<64> [ -5  11  17   8  11  19  -4  12  -6  30  28   7 -17   5  23  12  -3  -1
 -20 -19  31 -49]
<61> [-70  -5 -16 -44 -40  18 -25   2 -15 -15  14 -82 -14   2 -29 -47  14 -31
 -23  56 -28  30]
<64> [-23 -12 -14 -34  -6  -2  -7 -13  32 -20 -33 -37   8  11  -2 -19  -2   2
  11  55 -49  63]
<61> [ 17 -16  -4  14  -6  -1   6   4  25   6 -48  -9   4 -25  13   6  13  21
   7  25 -24  24]
<57> [-28  22   0  17   1 -10   2 -59  15   1  -4 -44  -1  41   3 -27  -5   2
  19  40  19  39]
<61> [ 42  -1  -6  61  -1 -27   0 -21 -18  -1   5  57  10 -14   4 -12   3  26
  21 -51  35 -25]
<60> [-15 -16  -6  15   5  10 -34 -44  31   1 -13   0  -1  19  49 -48  -6  32
  24  29  -8  29]
<57> [  6  12 -21 -62 -34 -10 -33  41  -7 -22   7 -34  -2   9 -27 -13  -1 -29
 -17  46 -35  58]
<60> [-10  -5   5  10 -13  28 -13   1  -9  14  -9 -30 -11 -16  14  -9  15   0
  -6  22   8   2]
<64> [  0  11  -1 -37  -7   7 -19  26  -6  -2  18 -11  -7  12  -3   2  -6 -19
 -15  14  -6  11]
<64> [-34  -4  -6 -24 -16   9 -22  28  -9  10  39 -11 -19  -2   0 -23   2 -10
 -34  -4  -7 -37]
<57> [-36 -31   6 -10  14  24  22   4 -19 -14  11  17   5 -25 -18   9   4 -10
  -3 -41 -14 -46]
<64> [  6   5  24 -12  45  16  16  -6  41  19 -15  14   1  26  40  37 -20  11
   7   6  -1  -3]
<61> [-21  -4   0   0  -6  12   4 -18 -24 -16   3 -19   5  -3 -21  -8   6 -15
   9   1   6   9]
<57> [-40   5 -19  -1 -26 -23  -3 -21  23   0  -8 -55  -7  14 -12 -41   8   4
  -8  49 -20  30]
<60> [ 16  11   6  -4  12   2   5 -19  -7 -15  -8   2  12  16  -7  15  -9 -10
  23   4  11  33]
<61> [-13  10  15  16  -2  32   8 -37 -48 -15   2 -34   5   2 -23   5   9 -29
  23   4  41  20]
<60> [ -3  -8 -20  -6 -17 -35  25   5  -6 -28 -14  -3  15 -17 -51  -2   8  -7
   3  -6 -30  15]
<57> [ 11 -10  10   7  20  18  14 -24 -50 -36  11  40  23  -6 -27  18  -6 -20
  35 -52  25  -5]
<60> [  0   8 -20 -11  -7 -64  29  35   7  -5  29  33   2  -2 -45   7  -6  -2
 -29 -44 -21 -46]
<64> [-53 -16   3  17  10  11   6 -38  16   8   7 -12  -6   7  15 -29   1  15
   2  -1   0 -27]
<64> [ 31   5  -3  41 -28  -2  -1   4  -9  16 -33 -25  -4 -32   1   1  26  10
   0  22  15  18]
<60> [  0  -2  -3   1   3  -9  25 -20 -12 -27 -18  -5  18  -3 -34  11   2 -11
  22  -3  -6  27]
<57> [-23  23  13 -15  -1  22 -10   4 -34   8  47 -21 -15  20  -8   2  -4 -32
 -18  -6  37 -24]
<64> [ 32  12  15   7  22   4  13  -5   9   7 -18  13   7   9  14  33  -8   3
  15  -1  14  13]
<60> [ 25  40  -5  -3 -21 -27 -16  23  -8  16  27 -13 -13  21  -8  -1  -3 -13
 -22  12  26   6]
<57> [ 26 -19  -6  28  -2 -12  11   9  -6  -4 -14  39   9 -34  -5   6  10  18
   6 -35  -5 -23]
<61> [-20   5  16  -8   9  23   5  11   8  24   6 -21 -14   3  16  15   1  -5
 -19   9   7 -24]
<61> [ 30   6   6  10  12   0  11 -18 -13 -17 -17  14  17   3  -9  21  -4  -5
  29  -7  14  30]
<60> [ 15  12  -1  -4  17 -20  14 -26   1 -24  -4  17  18  26 -16  10 -15  -6
  28  -7   4  31]
<61> [ 36  42  32   5  24  24  -1  -2 -13  24  13  -2  -7  32  24  44 -14 -18
   4   2  59   5]
<60> [ -7 -19  19  -7  19  42   1  17  -1  14  -1  14  -6 -18  26  22   1   2
  -8 -16  -1 -36]
<64> [ 65  29   6   4 -13  -2  -8  36 -37   4   6  12   0  -9 -12  35   4 -20
  -4 -10  34  12]
<61> [-19  16 -12 -38  -4 -20 -19   3 -22 -25  58  14   1  36 -28 -23 -20 -26
  -7 -20   4  -4]
<57> [ 33  10   5 -19   3  11 -13  13 -38 -21  16  23  10   4 -15  18  -8 -25
  12 -19  18  16]
<57> [-61 -23  17 -47  30  47  18  -9 -15 -23  18  -8   5   6 -15  14 -10 -30
   3 -16 -17 -21]
[  1 -22 -12 -13  13 -18  18 -16  11 -36 -22  26  25  -3 -21   1  -8   6
  27 -12 -37  26]	<60>
[-15  -2  -3  14   1  -5 -12 -16  17  12   9   2  -7  11  22 -26  -3  18
  -2   3   3 -12]	<60>
[  4  21  18 -24  24   6  -1  29  23  31  25  12 -15  26  29  29 -19  -3
 -26  -5  10 -33]	<61>
[ 56 -14 -22  16 -34 -28  -9  51 -35 -13   0  47   7 -54 -30   2  18   4
 -10 -44  -8 -19]	<57>
[ -1  18  -7 -19 -28  -1 -38  34  26  33   6 -43 -27  10  29 -21   4   4
 -36  55  -9  14]	<61>
[ 16   0  16 -21  34  22   2 -17   7 -15 -14  18  15  22  16  27 -19  -5
  29   3  -1  33]	<57>
[  2  -2   5   2  12  15 -27 -16  18   9   1   9  -4  19  42 -17 -10  16
  10  13   5  10]	<60>
[ 19 -15  -9   1  10 -18  17 -17  -5 -36 -21  32  27  -7 -25   7  -5   3
  33 -21 -18  27]	<61>
[-45  14  34 -12  38  49  11 -30 -18  10  38 -13  -8  36  13  19 -16 -26
   2 -15  43 -34]	<57>
[ 19   6  -1  16 -24   3 -10  25 -12  19  -5 -15 -12 -23   3   2  17   0
 -18   9  12  -7]	<64>
[ -7  -4   2  -2   6   2   7  -5  -5  -6   3   5   4   0  -7   3  -2  -4
   3 -10   0  -6]	<61>
[ 28  -2   2  44 -15  -2   9   8   6  25 -34  -9  -5 -33  13   9  22  21
  -4   9  10  -5]	<64>
[ 34   0   3  41   8 -13   5  -5   1  12  -3  41   3  -9  16   7   0  23
   9 -33  23 -25]	<61>
[ -5 -12 -13  10 -20 -11  -1   3   0  -4 -12  -9   0 -20 -11 -17  13   7
  -3   6 -16   4]	<64>
[ 18  19 -26 -11  -2 -69  -6  -7  27 -17  18  34  10  39 -14 -24 -22  12
   6  -7 -16  22]	<60>
[ 21  49  -3   9  -2 -38 -18 -12   8  17  37   3 -10  53  10 -14 -19   0
  -5   7  41   8]	<60>
[-26   4  -3  26  -3 -18  15 -25   3   7  12  -8  -4   7  -9 -17   3   8
  -3 -10  13 -24]	<60>

<265> [ -2  15 -10  20  -5  17   5 -21 -13  17  -9   1  17  12 -20  24  21 -39
 -18 -26  45   7]
<259> [-11 -26  19  -6 -20 -12   7  16 -16   4  17   3  -3  12 -18  -7  13   1
 -28 -28   1  -1]
<265> [ 49   3 -31 -18  14 -27   4  11   7   4 -42  -1   8   5 -33 -15  -6   2
  -5 -39  15  12]
<272> [-30  22  -4  24 -21  37  39 -26  19  11  -6  -5  19  13 -17   4  -6 -27
  18 -20  43  -8]
<259> [  3 -26  38  45   7  16  11  36 -27  -5 -19  39  25 -14  23   1  -2  -2
   9   1   9  37]
<272> [-17  -8 -45 -18  -1  -2  13 -10  -2  -1  10  23  19  -4   7   1  38  39
 -31  -4 -11  15]
<265> [-30  38   0   9   2  14  24 -30  21  28  -8 -19  -6 -13   0   0 -14  10
  51 -11  22 -21]
<265> [-24  24 -26   4  20  34  -9 -19   2  18  -6   1   1 -24   5  16   6  25
  60  10  17 -20]
<265> [-33 -20  37  25 -24  19 -11  -4 -32  -7  46  10   4  14  18  28  30 -36
 -50  21  -1   8]
<270> [-27 -18  49  13 -18   5   1  17  17 -21  54   1  -9  -4   7   9 -15  -5
  -4  54 -43 -14]
<270> [  5   0  16  25  -6  35  -3   9  20 -22   7   1   9   7 -14  14 -26 -41
  23  35   7 -11]
<259> [ -9  -9  45  -5  -6 -24 -23   6 -22   9  29 -18 -31  -1  10   4   3  -5
 -17   5 -20 -12]
<272> [-35 -34  32  14 -10  37 -13  30 -27  -2  22  14  -4  -4  -4   6   3   7
  35   2   9 -19]
<272> [ 21   4 -27 -32  -8 -29  -2 -20   7 -18  -7 -15  -9  23  25 -25   2  -1
 -52   0 -23  14]
<271> [-16 -42 -18 -28  15  18 -39  32 -46  -6  -4  21 -14 -16  30 -18  20  66
  38  -5 -13 -10]
<270> [ -2 -21  10  -4 -14 -20  28  20   0   1   0  12   9   4 -12 -19   3  17
 -22 -28  -6  14]
<265> [ 25   5 -42  -9  10  19  -5   1  24 -23 -22   5  13   5  -8  -6 -15  -2
  20  17   2  -2]
<270> [-19  -7  -6 -23 -22  -6   5 -13   3  -9  21 -13 -12  18  10 -15   6   6
 -27  -2 -15 -10]
<272> [ -2  37  27  26   8  -5  14 -17  34  13   9 -15  -3 -16  -8  21 -24 -22
  23  29  -4  -9]
<265> [ 43   6 -26 -20   4 -18  -2   1  19 -14 -28 -12   0  16 -17 -18 -18 -13
 -10 -11   1   3]
<271> [-38  12 -37  15   1  59   2 -27 -15   8  -9  15  20  -3  17  15  24   6
  33  -3  39  -4]
<265> [ 14  -3   6 -15  17 -30 -15  11 -12  10  -7  -3 -17 -15  13 -10   0  29
   4  -5 -20   3]
<272> [ -5 -15   9   4  -4  11   2  15  -7  -6  -5   8   2   1   5 -10  -6   6
  13  -4   2   1]
<260> [ -1  37  -2  -6   4 -20  17 -30  33   9  -2 -24 -13  -7  15  -8 -20   6
   8  13 -16  -5]
<271> [  9  -2  31 -21  13 -28 -52   5 -31  15  15 -30 -47  -7  12   4   0   2
   6   3 -17 -24]
<260> [-36  -5 -13 -16 -17  -1   0 -19 -32  31  20  -6  -5  10 -21  11  46   8
 -28 -51  29 -13]
<259> [ 54  40 -14  25  38 -25  13  -9  13  15 -59   8  21 -21  10   5 -15 -11
   8  -4  15  41]
<270> [  7 -11  53  41  17  -8  -3  28 -15  -5   2  27   8 -27  38  11  -8   1
   1  37 -25  33]
<259> [-46 -50   8 -30 -33  13 -29   6 -53 -13  45   0 -23  26  27 -12  39  16
 -43 -12 -13 -15]
<270> [ 13  20 -41  -9  10   5  -7 -24  -7  11 -25  -5   6   6  -5   5  15  -7
  -3 -22  28   3]
<260> [  1  56  27  10  18 -10 -57 -58 -27  32  14 -52 -45  -3  37  42   8 -55
  -7  26  11 -18]
<260> [ 15 -33  -1 -11  -6  -3   3  36 -13  -4 -16  12   6   9 -31 -19  -2  10
   4 -39  13   0]
<271> [-28  -5  20  21 -25  24  20 -10  -9  -5   7   2   8  16  21  -5   1 -22
 -14  -3  14   8]
<271> [  4 -26   6 -20  22 -13 -25  41 -21  15  -1   9 -17 -26 -21  -5   3  52
  44 -17 -10 -19]
<270> [ 12  22 -14  -5   4  -6 -20 -27  23 -16  27 -13  -4   4   4  28   4 -29
 -32  53 -26  -4]
<260> [ 21  17   2 -31  -9 -32  11  -5  28  15 -16 -44 -28  17 -45 -28 -34  -8
  17 -44  11 -32]
<265> [ 17 -10 -15 -16  20  -8 -22  16  -5  -9  -8   8  -5 -13  11  -5   0  28
  13  14 -20   2]
<260> [-19  -8  26 -14 -25   9 -25 -10   2 -22  44 -29 -31  23  12   1 -10 -29
 -17  34 -24 -30]
<270> [ 33   2  -4 -13  22 -64  11  16  12  18  -1  11   6 -24 -28   6  13  32
 -32 -13 -28  21]
<259> [ 38   7   9   8  32   0 -39  16 -18   7 -31  -5 -12 -14   0   8 -16 -12
  40   3  13  -2]
<270> [-12 -14  12   1  -8 -11  17  12  -2   5  11  11   6  -4  -8  -4   9  16
 -13 -12  -7   6]
<259> [  5   0 -67 -21 -17  27  40  -5  35 -11 -29   6  31  25 -54 -23  -5   5
  13 -44  37 -10]
<271> [-10   1  57  25   1   0  -4  15 -12  23   8 -11 -15 -11 -17  12 -15 -18
  31 -10  15 -16]
<260> [ -9 -22 -22  -3 -13  29   5  13   4 -18   6  17  18  12 -21   0   7   0
   2  -2  10  -5]
<272> [ 26  20  27  -1  -4 -34  -4 -11   9  11  -1 -33 -20  13 -18   2 -17 -42
 -24 -12   3  -5]
<272> [-26  18 -12 -15 -31   5  12 -46  23 -16  28 -28 -11  30  25  -8  -1 -23
 -40  20 -14 -11]
<271> [-16  27 -47  -9 -21  19  14 -58  21 -18   9 -12  12  29  28   3  15 -26
 -48  20   2   7]
<272> [ 18   5 -41 -27  -1 -23   6 -18   7 -10 -13  -2   4  12  16 -17  12  12
 -43  -7 -14  19]
<272> [ -8  -8  -7  -1   4  25 -21   4 -14  -4   4   4  -2  -2   2   8   7   2
  20   8   8 -12]
<265> [-18   5  40  63 -32  19  97   5  45 -13 -18  28  51   9   6 -20 -36 -28
  -7  -3  16  43]
<271> [ 31  17 -22 -20  14 -36  -8  -9  13  10  -6 -12  -5  -3 -24   7   5   0
 -20  -8  -7   0]
<259> [-31   4  15   6 -20  18  26  -4  37  -9  28  -7   0   2 -11  -2 -21  -1
  20  24 -12 -22]
<271> [ 11  16   9   3  14   2 -37 -15 -14   0  -1 -18 -21  -2  28  12  -5 -21
   6  25  -3  -6]
<259> [-12 -14 -15  -3  -9  13   6   0  -9  -8   3  14  11   7   7  -4  15   9
 -13  -5   3   8]
<259> [ 21 -20  -1  16  10  -2   3  27 -26   5 -26  30  24  -5 -11   3  15   1
 -10 -28  21  29]
<260> [ 16 -16  -2   2   3  -1   6  25  -4  -1 -16  14  12  -1 -24  -6  -2   4
   8 -21  12   6]
<270> [-43 -20  21  -5 -21  12  10   7 -10   4  24  -1 -11   2   5 -12   4  23
  12 -11  -4 -18]
<260> [-23  -2  14  24  -2 -19  57  12  30   8  20  35  33 -27 -10   7   9  36
 -15  10 -25  26]
<271> [-40  29  -2  22  -9  34  21 -30  11  27  12  -9   9  -3 -28  27   7 -18
  30 -13  41 -24]
<260> [ 48  46 -50  18  52  30 -35 -28  -9  -1 -71   3  11 -17  45  13 -11 -17
  49  24  31  23]
[ -1   7 -16 -11  -8   1  13 -11  14  -2  -5  -8   1  10  -8 -11  -5   0
  -2 -11   5  -5]	<259>
[ 24  22 -11   2  12 -16  18  -9  30 -10 -26  -2   7  -6  22 -16 -25   5
   4  17 -16  19]	<272>
[ 11  -3   2  -7   9 -16 -24  -1 -27   7  -3  -3 -12  -1  16   3  15   1
 -19  -6  -3   8]	<259>
[-38 -15  21  10 -23  14  22   4   7 -10  32  10   6   3   9  -2   2   6
  -9  16 -15  -2]	<259>
[-13  -9 -30 -18  23  16 -59  -1 -30   6  35  10  -9 -20  -6  44  45  22
   7  30 -10 -23]	<272>
[ 15   9   6  15  24   2 -36  -7 -56  28 -30   0  -7  -8  22  17  22 -15
   4 -26  36  15]	<271>
[-30   4 -12   1 -12  27   8 -25   2 -19   5   2   2   7  57 -14   1   9
  -3  28 -13   7]	<259>
[ 35  -2  24  16  23 -32   4  28 -11  18 -32  11   5 -20 -10  -3  -9   7
  10 -24   5  23]	<260>
[ 15 -10  24  27   3   3  10  23   3  -9  -9  18  16  -5  -2   2 -14 -14
   3  10   0  19]	<270>
[  4 -16  55   6   4  -1 -49  25 -28   7  26 -18 -33  -4 -17  21  -9 -26
  21  12  -2 -30]	<272>
[ 40  -6 -38 -16  18 -10  -7  17   3  -5 -32  11  12  -1 -25  -7   1  12
   5 -19   8   9]	<265>
[ -7  -4  21   2 -13  20   4  10  11  -9  -5 -16 -13  11  -6 -19 -34 -12
  40  -2   9 -23]	<259>
[  2  12  49  28   0   8 -19  -5  -8  -2   5 -18 -17   2  26  11 -23 -44
  10  29   1  -3]	<271>
[ 20  14 -28   5  -4  19  23  -8  38 -22 -27   0  20  14 -10 -12 -27 -20
  13   8  12   5]	<265>
[-61  13  15   0 -36  14  27 -32   5  27  39 -24 -10  15 -27   9  14 -12
  -5 -29  25 -34]	<271>
[  5  37  14   2   1 -28  15 -35  18   7 -10 -26 -16   0  43 -15 -20  -9
 -15  12 -17  13]	<259>
[ 34  15 -30 -16  17 -43  22   9  34  23 -12   3  15 -15 -72   9   4  18
  -4 -31   3  -1]	<271>
[  7 -28  22  -6   5  -3 -28  30 -24  -7   6   5 -14  -4   5  -4  -2   9
   9   4 -12  -5]	<272>
[-40 -46  42 -10 -49  19  -5  15 -32 -16  35 -12 -21  38   6 -23   3 -17
 -24 -21   3 -21]	<272>
[-25 -17  29  26  -3   6  -7   7 -41  14  22  22   9  -9  13  26  36  -4
 -27  -2   7  17]	<265>
[ -9 -28   6   9   1   4  -5  21 -36   3   3  28  13  -6   8   6  29  15
 -17 -13   4  19]	<260>
[ 35   3 -38   0  29   1 -23  -2 -26  -2 -41  19  14  -7  25   4  18   5
  -7  -4  12  31]	<271>
[  9   3   8  12  30  -6 -20   5 -19  -3 -13  17  -2 -28  59   2   1  25
  11  35 -26  26]	<265>
[ 47  27  -8  -3  23 -36 -19  -9  -4  28 -22 -19  -6  -3 -41  22   5 -31
 -13 -29  24   1]	<272>
[ -5  20 -20  12  16 -11  30 -12   5  26 -19  18  23 -23  -1   7  18  28
   2 -20  12  22]	<260>
[ 33   4   2  -8  20 -24 -30   0 -12 -13 -15  -5 -15  -5  44  -8  -7   1
 -16  26 -28  19]	<265>
[ 10   8 -34 -20   0  -5   3  -9  13   3  -7  -7   3   7 -30  -1   5   2
  -3 -18  10 -10]	<259>
[  4 -19  -1   8  14  -3   6  28 -12   2 -10  31  17 -19  -1   0  11  31
   8  -6  -5  19]	<265>
[ -1  -9  28  33  -9  29   3   5  -7 -30  -9  12  10  11  50  -8 -20 -31
  -3  34  -3  24]	<271>

<266> [-53 -27  35  35  -9 -26  68 -67   4  32 -20  28 -46 -32  -1 -14  -7  19
  32 -12  -2 -16]
<274> [-36   7 -48  13  38 -45  12  20 -42 -30  -6  38 -25  11 -25  12  -1 -36
  18   4   9   3]
<274> [ 19  -2 -17  -9 -10  18 -28  28 -18   8   8  -3   5  11 -25   0   7 -12
  -7 -14   3   3]
<274> [-20 -15  45  22   2  -8  27 -15  30  21  -2 -10  -2  -7  36  -9 -15  13
 -18  10 -24   0]
<262> [ 16  10  34  -1 -25  26   3   9  19  29  -4 -21  24   8   3  -5  20   3
 -11  -3 -11   3]
<262> [ -9 -12 -13  -4  27 -15 -14   0 -12  -9  10  10 -17 -13  -4  -6 -10  -7
   0  -9   0 -22]
<273> [  8  -7  29   2 -14  24  -3  50  10  24  15 -23  21  37   9 -11  15  11
 -43  -1 -29  38]
<276> [ 19 -14 -23  16 -45  19 -20 -13 -18 -11   3 -10   2 -15 -30  11 -23 -31
  32 -23   3 -14]
<273> [-36  -1   7  29  13 -24  22  24 -22   1   0   8  -6   7 -20  -1  17 -43
   8 -12 -25   2]
<266> [-25 -33  35   1  30 -10   4   4   4   7  28  -7 -17 -12  15 -27   6  18
 -23 -19 -33  -1]
<262> [ -8  13  42  -5  17   1   6   4   9  36  -7  -7   9 -14  -8 -12  48 -12
  -8  -7 -13  -8]
<273> [  5  12  17   1 -26  11  24   4  16 -21  10 -15  19  27  23  -8  -7  26
   2  -2 -11  -2]
<274> [ 35   5  -9 -26   2  17 -36 -18  20   4  -6 -11  11 -19  13  10  -8  16
 -10  19  22   0]
<274> [  7  -2  10 -24  27   2 -23 -21   6  20  -8  -2  -1 -39  -9   2  41   0
  -6   8  10  22]
<276> [ 13 -32 -11 -17 -18  21 -13  -1 -11   1  24   3 -21   8  -7 -18 -17  44
  -7 -26   5   1]
<262> [ 23 -12 -17 -18 -25  28 -19   7 -13   4   6  -2   0   9 -22   1  14  20
  -4  -8  12  39]
<273> [ 18   3  28  -3 -26  28   3  20  24  24  -2 -22  25  25  18  -1  13  23
 -31  15 -11  42]
<276> [  3   6   7  -1   8  -1  -3  15   8  -2   9  -5   5  11  16  -9 -17   3
 -11  -4  -7 -36]
<266> [ -1  37   4  23 -31   3  28  25  -4  13 -23   2  22  32 -15  11  11 -34
  15   2   1 -14]
<275> [ -7 -28  11   8 -22  11   3  10 -23 -18  46  -9 -15   8 -16 -37 -22   6
  18 -69 -30 -68]
<274> [ 10 -15 -23  -5  25  -2 -37  50  -3  -5  19  -3  -1  27  18   0 -36   0
 -46  11  -8   2]
<275> [-21  -2 -11  20  -7 -13  30  13  -8 -11  -9  11  -3  28   4  12  -2   1
  -3  20  -4  53]
<275> [-20  19  17  -3  38 -25  17 -21  15  19 -29  12  -1 -24   9  10  35  -9
  -2  32   9  19]
<273> [ 11  12  36  -8 -43  23  39 -13  24 -12  23 -13   8  31  31 -35 -23  62
  13 -34  -8 -69]
<276> [ 18  -2  21   9 -48  30   9 -18  22  30 -20 -17  18  -1   3  13   8  11
  -3  17   3  47]
<275> [ -1  11  32  -8  18  -2  -2 -21  19  26 -13  -8   8 -32   3  -2  32  -9
   0   6  -1 -10]
<275> [  0  34  -4  -9  14  -9   6  23  -1 -35   6  -6  24  20   7   2  19 -12
   7   4  -6  -8]
<275> [-10 -12  10   0  28 -17  -5 -38  20 -18  -3  -9  -1 -40  25  10   0   1
   0  24  -5  26]
<266> [-10  32  35  -6   0  -2  37  -5  15   6  -9  -2  16   8   7  -9  43  12
   9   1  -5  -2]
<276> [ -1  17   1  27  -3  -6  -1  16   5  53 -38  10   4   3  -8  19 -12 -47
 -12  22  10 -21]
<262> [-44  -4 -15  35  27 -45  35   0  -4  -2 -23  29 -22   8  16  17 -26 -18
  -5  35   1  22]
<273> [-21   8  45  17 -23  -1  50 -37   8  53 -20  17 -20 -13 -11 -23   8  10
  27 -29   4 -69]
<275> [-22  -1  -6   0  40 -31  10 -29   8   7 -24  22 -19 -26  13  14   4   3
  -4  35  17  25]
<274> [ -8   2  -9  10   2 -11   9  -2  -3  -8  -5   8  -5   4   4   5 -14  -6
   5   6   3  -6]
<276> [  6 -22  16 -37  -4  17   9 -47   9  20   4  10 -25 -20   1 -20  26  76
   0  -8  21  27]
<274> [-35   0  23   7  26 -28  38 -16  10 -17   4   7  -9  -4  24 -10  10  16
   4   6 -15   6]
<274> [ -9   0 -10   8  14 -18   9   8  10 -26   7   4  -3  20  35   1 -42  13
 -13  17  -4 -11]
<262> [ 16 -15  14  -9   4  16 -37   0   1  13  12 -21   7 -28 -12  -5  13 -17
  -7 -16 -12  -7]
<262> [  6  -6   3   3 -10  10  -6   2   2  10  -3  -7   5  -1  -4   5   4  -4
  -6   4  -2  22]
<273> [-11 -26 -21   8  12 -15 -14 -42 -18  10  -9  20 -36 -49 -26   6 -15 -20
  25 -11  17 -21]
<266> [-19 -20  -4  30 -11 -15  13 -31  -7 -12  -1   4 -18 -24  -5   4 -31 -21
  28 -12  -7 -21]
<276> [  7   8   6  19 -30  10   5  -9   8   3 -19 -15  22  -6  -6  21   8 -27
  12  15  -4  33]
<273> [-24 -10   2  37 -12 -11  19  24  -7 -31   3 -17  19  18   2  20   7 -36
  -1  16 -36  78]
<266> [  8  10  13 -14   8   5  -4   1  13  -7   4 -12  15  -1  13  -2  18  11
  -8   7  -4  12]
<276> [-10   0  -9  -6   3  -9   8 -57 -13  -7 -21  13 -13 -50 -32  14  42 -11
  44   2  21  33]
<276> [  9   7   9   7 -20   9   2 -16  11  11 -14  -8  11 -12  -2   8   1 -11
  10   5   4  -3]
<273> [-11 -10 -40   9   8 -20  -6   7 -20 -90  31  -7   3   8   9   9 -32 -14
  22  -6 -16  13]
<266> [-14   8  -7  -6  11 -15  13 -18 -15 -28   9  12 -12 -12 -12 -10   8  -2
  33 -23   4 -37]
<262> [ 38   8  12 -35 -21  38 -31 -10   2  -6  18 -26  21 -17 -19 -13  35  13
  14 -31   2 -15]
<275> [-10  -3   0  21 -33   7  26  30 -15  -6   8  -1   5  40 -10  -3  -1  -1
   1 -13 -17  23]
<262> [ 10  -1 -12  -3  -3   1 -12  -9   2 -28  13  -7   2  -5   9  -1 -27   1
  11  -8   1 -31]
<266> [ 11  14   6 -28  10   4   1 -25  16 -11  -4  -2   8 -13  13   0  24  31
   4  13  15  16]
<275> [-17  24  18   0  16 -13  23   9  -2  10  -8   8   4   6  -6  -7  33 -11
   6  -3  -4 -15]
<266> [ -4  -6  -7   5  -2  -1   1   9 -10  13  -2  10 -11   8  -9  -2  -7  -2
  -4  -4   4  -5]
[-12 -18  16 -18  24  -2   6   2   0  28   8  13 -23   1   4 -21  17  40
 -25  -5   1  11]	<266>
[ -6  -8 -24  18  -6  -4  -7  24 -22   0  -5   7  -4  11 -21  14  -5 -31
  -2   4  -2  28]	<276>
[  7  15   2  14  -8  -1  -7   1   6  -2  -6  -9  14  -6   1   6 -18 -34
  12  -3  -3 -46]	<276>
[-15  -7   1  -4  29 -12  -9  11 -18  15  -1   9 -11 -15 -24  -2  36 -20
  -5  -5  -5  21]	<274>
[  8  43 -53 -15 -34  -1  27 -11 -36 -72   2  20   6  27 -34   6  10   5
  71 -24  33 -23]	<274>
[  4 -33 -16  -4  -1   0 -20 -53  -9  15  -3  15 -38 -50 -17  -4 -28   7
  22 -18  23 -37]	<273>
[ 20   5  -4  -3  -4  19 -26  61  -1  26   2 -10  19  38  -1   4   1 -10
 -44  11  -7  23]	<266>
[ 29  -2  10  20 -63  35  -6 -16  16  28 -18 -22  20  -5  -7  15 -17 -13
   9   2   3   4]	<276>
[-31   0   7  30  15 -28  29   4   6  15 -21  14  -8   7  15  12 -11 -18
 -11  28  -7  18]	<262>
[ 10   7 -15 -10   2   0 -11 -13  -1 -25   2  -3   5 -11   0   6  -2  -1
  15   2   9  -4]	<266>
[ -7 -33 -21  17   0  -2 -13  20 -13  21  -5  11 -19  10  -7  12 -21  -6
 -28  15   0  50]	<262>
[ -5  12 -31 -21  38 -23  -4   5  -7 -46  10  13  -5   9  15   2  -5  15
   0  13  12   2]	<274>
[-17  -8 -13  23  15 -23   5  11   1   0  -6  11 -12   9  17   9 -40 -15
 -14  18  -4  -7]	<274>
[-18  -2 -28   8  20 -28   1 -26 -20 -27  -4  19 -21 -27 -16   7 -12 -26
  34  -7  11 -26]	<273>
[ 17  -3 -14 -19  10   8 -26  24  -3 -20  22  -8   6  15   9  -6 -10  14
 -18  -3  -2  -1]	<273>
[ 27  -2 -24 -37  17  12 -37  33  -6 -40  44  -8   3  25  16 -22 -26  35
 -19 -22   0 -41]	<273>
[-18   3  -7 -25  21 -13  24 -16 -20  15  -2  39 -37   0 -20 -22  25  39
  14 -20  26 -23]	<266>
[ 25   3  -7  -4 -36  28 -11  22  -5  -5  13 -13  14  26  -8  -5 -11   7
   0 -19  -2 -12]	<274>
[-23 -16 -18  11  15 -12  10  71 -20 -25  17   1   5  59   7   8  14   4
 -44  24 -28 110]	<276>
[ 11   3   2  23 -24  13  -7  48   8   5   5 -18  23  40  15   6 -33 -20
 -27   7 -21  -2]	<276>
[-34   9  -8  -4  62 -47   6 -28 -14 -29  -1  21 -20 -42  -6  -2  18 -26
  28  -4   3 -33]	<262>
[ 29  15 -11 -34  12  12 -26   3  11   4   0   0   6   4  11  -2   0  27
 -15  10  23 -16]	<273>
[  2 -13 -24 -11  10  -3 -14  10 -16 -11  16  12 -18   8  -4 -10 -22  15
  -4 -14   8 -21]	<262>
[ 33   0 -34  -4 -20  17 -29   3  15 -16 -14 -13  22  10  18  36 -23   4
 -19  48  18  72]	<275>
